Below are the code and all the weights of a small trained network. Each question names an input and a class and asks about switching units off, where a switched-off unit gives its printed mean instead of its output.

import numpy as np


def w(rows, s, z=0):
    codes = np.array(rows[::2]) - 128.0
    scale = np.full(codes.shape[1], s)
    scale[-1] = z or s
    return codes * scale


def norm(h):
    return h / np.sqrt((h * h).mean(-1, keepdims=True) + 1e-5)


def f(y):
    return y / 2 * (1 + np.tanh(0.7978845608 * (y + 0.044715 * y**3)))


def log_softmax(a):
    a = a - a.max(-1, keepdims=True)
    return a - np.log(np.exp(a).sum(-1, keepdims=True))


def net(x, mask):
    res = np.array(x, float).reshape(1, 4) / 4 @ E
    u = 0
    for l in range(2):
        y = f(norm(res) @ A[l][:, :-1].T + A[l][:, -1])
        res = res + np.where(mask[u : u + 14], y, B[l][:, -1]) @ B[l][:, :-1]
        u += 14
    return log_softmax(norm(res)[-1] @ U[:, :-1].T + U[:, -1])


A, B = {}, {}
E = w([
[47,69,103,190,117,170,158,120,12],'x0',
[128,100,198,90,136,125,134,96,156],'x1',
[183,169,139,159,114,101,135,124,108],'x2',
[137,139,64,115,161,254,60,94,168],'x3',
],0.0078)
A[0] = w([
[92,111,148,118,123,117,128,125,104,105],'0.n0',
[124,137,106,120,129,130,145,125,111,62],'0.n1',
[109,134,142,125,124,76,144,135,89,47],'0.n2',
[144,161,116,131,129,27,136,123,149,39],'0.n3',
[82,89,172,118,117,107,135,118,96,115],'0.n4',
[135,124,123,122,121,78,132,132,142,111],'0.n5',
[123,141,86,164,132,113,135,128,39,54],'0.n6',
[109,108,142,138,144,115,125,111,111,123],'0.n7',
[139,161,132,119,109,89,131,130,136,41],'0.n8',
[139,138,99,142,125,134,126,121,127,116],'0.n9',
[104,109,120,152,123,113,123,120,10,12],'0.n10',
[65,84,176,117,125,109,141,133,126,3],'0.n11',
[96,146,95,136,119,171,123,123,99,32],'0.n12',
[178,130,141,139,118,106,117,119,181,124],'0.n13',
],0.013,0.0025)
B[0] = w([
[146,98,166,82,146,139,173,107,122,163],'0.n0',
[149,58,177,176,123,203,99,119,155,129],'0.n1',
[136,136,10,109,135,148,169,59,151,191],'0.n2',
[177,79,181,155,180,102,96,214,137,221],'0.n3',
[71,61,146,61,155,110,131,117,104,205],'0.n4',
[115,78,126,136,135,138,105,195,161,165],'0.n5',
[85,198,124,110,32,205,65,177,96,231],'0.n6',
[79,111,129,88,122,110,148,171,136,151],'0.n7',
[146,112,173,153,119,119,98,168,181,165],'0.n8',
[133,55,161,54,108,167,84,104,166,142],'0.n9',
[113,252,183,152,133,188,231,150,113,255],'0.n10',
[136,86,153,67,155,90,43,60,69,183],'0.n11',
[178,76,60,127,147,150,132,171,167,183],'0.n12',
[143,202,159,112,162,126,159,133,121,198],'0.n13',
],0.013,0.0084)
A[1] = w([
[105,252,151,141,94,121,149,5,162,46],'1.n0',
[108,173,76,104,64,198,133,111,50,141],'1.n1',
[119,103,65,97,156,118,86,95,80,92],'1.n2',
[68,171,145,229,52,169,203,87,84,6],'1.n3',
[54,79,156,198,147,155,108,159,62,120],'1.n4',
[132,112,120,205,154,6,122,160,200,72],'1.n5',
[121,73,146,130,94,124,130,166,115,106],'1.n6',
[153,125,177,162,48,43,58,168,158,121],'1.n7',
[93,142,142,154,97,159,191,135,102,5],'1.n8',
[119,175,134,232,79,194,72,156,127,203],'1.n9',
[183,77,141,91,98,94,49,92,150,100],'1.n10',
[116,190,162,71,44,100,129,157,92,38],'1.n11',
[64,44,145,157,75,51,120,37,107,134],'1.n12',
[136,42,17,204,96,143,98,69,166,96],'1.n13',
],0.011,0.002)
B[1] = w([
[117,124,58,66,83,143,125,112,209,181],'1.n0',
[140,155,181,218,153,56,136,167,197,255],'1.n1',
[126,137,137,132,159,62,180,129,97,147],'1.n2',
[81,130,154,183,42,159,177,199,161,209],'1.n3',
[130,151,132,121,9,118,139,132,151,161],'1.n4',
[143,170,235,179,147,157,73,86,166,203],'1.n5',
[111,234,108,146,135,173,174,83,127,141],'1.n6',
[210,112,129,149,98,151,93,115,56,190],'1.n7',
[126,136,133,159,51,126,120,180,128,180],'1.n8',
[113,86,79,39,157,112,150,54,54,218],'1.n9',
[120,174,106,168,79,165,173,144,134,158],'1.n10',
[133,66,76,200,113,178,135,148,123,185],'1.n11',
[87,89,122,67,102,67,125,38,103,150],'1.n12',
[84,99,82,217,214,81,77,136,122,164],'1.n13',
],0.016,0.0093)
U = w([
[72,157,137,171,56,164,195,208,109,176],'0',
[151,173,63,18,135,152,116,100,219,104],'1',
[99,103,35,186,245,93,93,132,124,100],'2',
[71,83,158,25,149,58,161,61,60,153],'3',
[180,119,72,90,120,164,106,124,11,1],'4',
[222,161,221,137,178,133,71,145,127,201],'5',
],0.012,0.0035)

Each question gives the input, the list of numbers given to net, and the class t.
The units are the neurons (one row each of A and B). Each row of codes is followed by its name. A weight is (code - 128) times the scale printed after its matrix; where a second scale follows, it is the last column's (A, B and U).
mask holds one flag per neuron, layer by layer. A switched-off neuron (its flag False) gives its mean, the last column of its row in B, instead of its output. The means were averaged over made-up inputs and are rounded, as every weight is.
A unit's drop is (log p(t) with every unit on - log p(t) with that unit switched off) / (log p(t) with every unit on - log p(t) with every unit switched off).
The circuit of an input: a set's keep is (log p(t) with only the set's units on - log p(t) with every unit switched off) / (log p(t) with every unit on - log p(t) with every unit switched off). Starting from the 12 units with the biggest drops (on a tie, the unit counted first), units are removed one at a time, each time the one whose removal leaves the highest keep (on an exact tie, the one counted first), for as long as the keep stays at least 0.8.
circuit, biggest first: the units of the circuit, biggest drop first
most important unit: the unit with the biggest drop
top k neurons: the k neurons with the biggest drops, biggest first
top k neurons in layer l: the k neurons of layer l with the biggest drops, biggest first
drop when u is switched off: that unit's drop, to one decimal
input [-5,-6,-3,8], class 2: circuit, biggest first : 0.n10, 1.n13, 0.n6
input [3,1,-6,-2], class 3: circuit, biggest first : 0.n11
input [-6,-7,-7,7], class 2: circuit, biggest first : 0.n10, 1.n13, 0.n6
input [6,7,-2,-4], class 3: top 2 neurons : 0.n11, 0.n4
input [-2,-8,4,-5], class 4: top 2 neurons in layer 1 : 1.n9, 1.n1
input [6,8,-5,6], class 3: top 2 neurons : 0.n6, 0.n2
input [-4,-6,2,3], class 1: top 3 neurons : 0.n3, 1.n1, 0.n5
input [-1,4,-4,6], class 2: top 2 neurons : 0.n10, 0.n13
input [6,0,-6,6], class 2: top 3 neurons : 0.n12, 1.n13, 0.n13
input [-1,-4,-2,0], class 2: top 3 neurons : 0.n10, 1.n13, 0.n3
input [0,8,4,-6], class 3: top 2 neurons in layer 0 : 0.n4, 0.n11
input [-3,5,-8,7], class 1: top 3 neurons : 0.n12, 0.n2, 0.n5
input [-2,0,-4,-4], class 5: top 3 neurons in layer 1 : 1.n9, 1.n5, 1.n10
input [-8,-4,-6,5], class 1: top neuron : 0.n3
input [0,-5,8,-5], class 4: top 3 neurons in layer 0 : 0.n3, 0.n8, 0.n6
input [-2,-8,-1,1], class 2: top 2 neurons in layer 0 : 0.n3, 0.n10
input [0,4,5,-8], class 5: top 2 neurons in layer 1 : 1.n5, 1.n9
input [8,6,-5,-4], class 3: drop when 0.n4 is switched off : 1.1
input [-5,2,-3,3], class 1: drop when 0.n3 is switched off : 0.3
input [-6,6,-7,2], class 1: drop when 0.n3 is switched off : 1.5
input [-4,0,-4,3], class 1: most important unit : 0.n3
